[[118 126 123 140 138 127 139 129]
 [128 127 130 126 113 126 121 126]
 [123 125 129 133 133 124 124 130]
 [128 130 127 125 130 127 133 129]
 [133 131 123 124 131 120 132 128]
 [124 128 129 138 130 126 119 127]
 [139 133 128 147 132 130 130 127]
 [122 126 128 125 124 124 121 128]
 [134 129 130 128 130 132 107 129]
 [136 130 127 124 129 143 138 128]
 [129 129 124 113 125 130 136 129]
 [114 131 123 121 132 129 134 129]]
|
[[114 131 123 121 132 129 134 129]
 [118 126 123 140 138 127 139 129]
 [128 127 130 126 113 126 121 126]
 [123 125 129 133 133 124 124 130]
 [128 130 127 125 130 127 133 129]
 [133 131 123 124 131 120 132 128]
 [124 128 129 138 130 126 119 127]
 [139 133 128 147 132 130 130 127]
 [122 126 128 125 124 124 121 128]
 [134 129 130 128 130 132 107 129]
 [136 130 127 124 129 143 138 128]
 [129 129 124 113 125 130 136 129]]

[[110 109 107 108 132 146]
 [125 128 127 127 125 129]]
|
[[125 128 127 127 125 129]
 [110 109 107 108 132 146]]

[[137 120 120 139]
 [149 113 111 150]]
|
[[149 113 111 150]
 [137 120 120 139]]

[[147 104 140 105]
 [145 110 123 103]
 [146 106 132 105]
 [154 135 119 130]
 [113 131 157 113]]
|
[[113 131 157 113]
 [147 104 140 105]
 [145 110 123 103]
 [146 106 132 105]
 [154 135 119 130]]

[[120 121 132 120 132 121]
 [119 119 136 119 137 119]
 [133 133 122 133 122 133]
 [151 151 107 151 107 151]
 [157 157 100 157 100 157]
 [151 151 106 151 106 151]]
|
[[151 151 106 151 106 151]
 [120 121 132 120 132 121]
 [119 119 136 119 137 119]
 [133 133 122 133 122 133]
 [151 151 107 151 107 151]
 [157 157 100 157 100 157]]

[[152 113 107 129]
 [146 114 108 129]
 [137 118 123 128]
 [108 138 146 126]
 [118 135 134 127]
 [145 114 111 128]
 [138 117 121 128]
 [139 116 118 128]
 [122 135 137 127]
 [129 123 126 127]
 [119 135 137 127]]
|
[[119 135 137 127]
 [152 113 107 129]
 [146 114 108 129]
 [137 118 123 128]
 [108 138 146 126]
 [118 135 134 127]
 [145 114 111 128]
 [138 117 121 128]
 [139 116 118 128]
 [122 135 137 127]
 [129 123 126 127]]

[[131 120 120 120 131]
 [105 134 137 135 126]
 [151 119 114 118 130]
 [143 108 109 109 137]
 [140 134 131 133 123]]
|
[[140 134 131 133 123]
 [131 120 120 120 131]
 [105 134 137 135 126]
 [151 119 114 118 130]
 [143 108 109 109 137]]
---
[[114 119 124 127 112 137 142 134 137 120 140 132]
 [136 114 148 111 139 123 123 124 135 123 127 150]
 [127 128 132 125 109 121 139 125 116 125 135 135]
 [129 111 136 147 143 146 122 142 145 126 132 138]
 [108 149 121 110 148 112 131 130 128 123 137 127]]
|
[[127 137 123 128 130 131 112 148 110 121 149 108]
 [138 132 126 145 142 122 146 143 147 136 111 129]
 [135 135 125 116 125 139 121 109 125 132 128 127]
 [150 127 123 135 124 123 123 139 111 148 114 136]
 [132 140 120 137 134 142 137 112 127 124 119 114]]

[[130 138 134 120 111 129 130 141 112 123 137 140 135]
 [133 128 130 136 133 126 127 136 130 130 129 125 139]
 [133 126 129 109 129 124 128 127 131 129 136 152 131]
 [142 144 129 120 128 126 127 126 126 135 123 114 116]
 [121 129 129 128 123 121 129 129 118 137 123 125 117]
 [118 133 136 123 127 127 127 129 125 115 133 132 128]]
|
[[128 132 133 115 125 129 127 127 127 123 136 133 118]
 [117 125 123 137 118 129 129 121 123 128 129 129 121]
 [116 114 123 135 126 126 127 126 128 120 129 144 142]
 [131 152 136 129 131 127 128 124 129 109 129 126 133]
 [139 125 129 130 130 136 127 126 133 136 130 128 133]
 [135 140 137 123 112 141 130 129 111 120 134 138 130]]

[[133 106 142 132]
 [125 127 119 129]
 [124 140 129 118]
 [122 142 130 114]
 [125 129 126 128]
 [139 136 132 122]
 [128 130 127 128]
 [136 121 126 125]
 [125 122 141 129]
 [147 135 132 120]
 [131 124 126 126]]
|
[[126 126 124 131]
 [120 132 135 147]
 [129 141 122 125]
 [125 126 121 136]
 [128 127 130 128]
 [122 132 136 139]
 [128 126 129 125]
 [114 130 142 122]
 [118 129 140 124]
 [129 119 127 125]
 [132 142 106 133]]

[[113 108 105 102 103 105 108 113 120 127 135 143 148 154 158]
 [152 143 135 127 119 112 107 103 101 100 101 104 106 113 116]
 [119 118 117 115 115 117 118 120 125 128 133 136 139 142 143]
 [108 105 106 107 109 112 118 123 129 136 143 148 152 155 158]
 [110 109 109 110 113 117 121 126 131 136 142 145 149 151 152]
 [120 113 106 101 100 101 103 107 113 121 129 136 143 148 151]]
|
[[151 148 143 136 129 121 113 107 103 101 100 101 106 113 120]
 [152 151 149 145 142 136 131 126 121 117 113 110 109 109 110]
 [158 155 152 148 143 136 129 123 118 112 109 107 106 105 108]
 [143 142 139 136 133 128 125 120 118 117 115 115 117 118 119]
 [116 113 106 104 101 100 101 103 107 112 119 127 135 143 152]
 [158 154 148 143 135 127 120 113 108 105 103 102 105 108 113]]

[[134 130 124]
 [109 125 136]
 [123 140 130]
 [127 129 137]
 [121 133 127]
 [151 127 134]
 [131 138 124]
 [148 126 128]
 [127 128 128]]
|
[[128 128 127]
 [128 126 148]
 [124 138 131]
 [134 127 151]
 [127 133 121]
 [137 129 127]
 [130 140 123]
 [136 125 109]
 [124 130 134]]

[[149 154 107 123 118]
 [143 119 118 103 147]
 [156 144 129 130 111]
 [150 119 123 121 156]
 [137  99 152 103 116]
 [127 150 104 120 108]
 [137 121 149 144 156]
 [141 139 133 115 109]
 [143 130 116 109 111]]
|
[[111 109 116 130 143]
 [109 115 133 139 141]
 [156 144 149 121 137]
 [108 120 104 150 127]
 [116 103 152  99 137]
 [156 121 123 119 150]
 [111 130 129 144 156]
 [147 103 118 119 143]
 [118 123 107 154 149]]

[[113 134 107 103 116 115 136 114 120 147 131 147 128]
 [127 126 117 120 107 132 124 125 129 134 145 125 115]]
|
[[115 125 145 134 129 125 124 132 107 120 117 126 127]
 [128 147 131 147 120 114 136 115 116 103 107 134 113]]
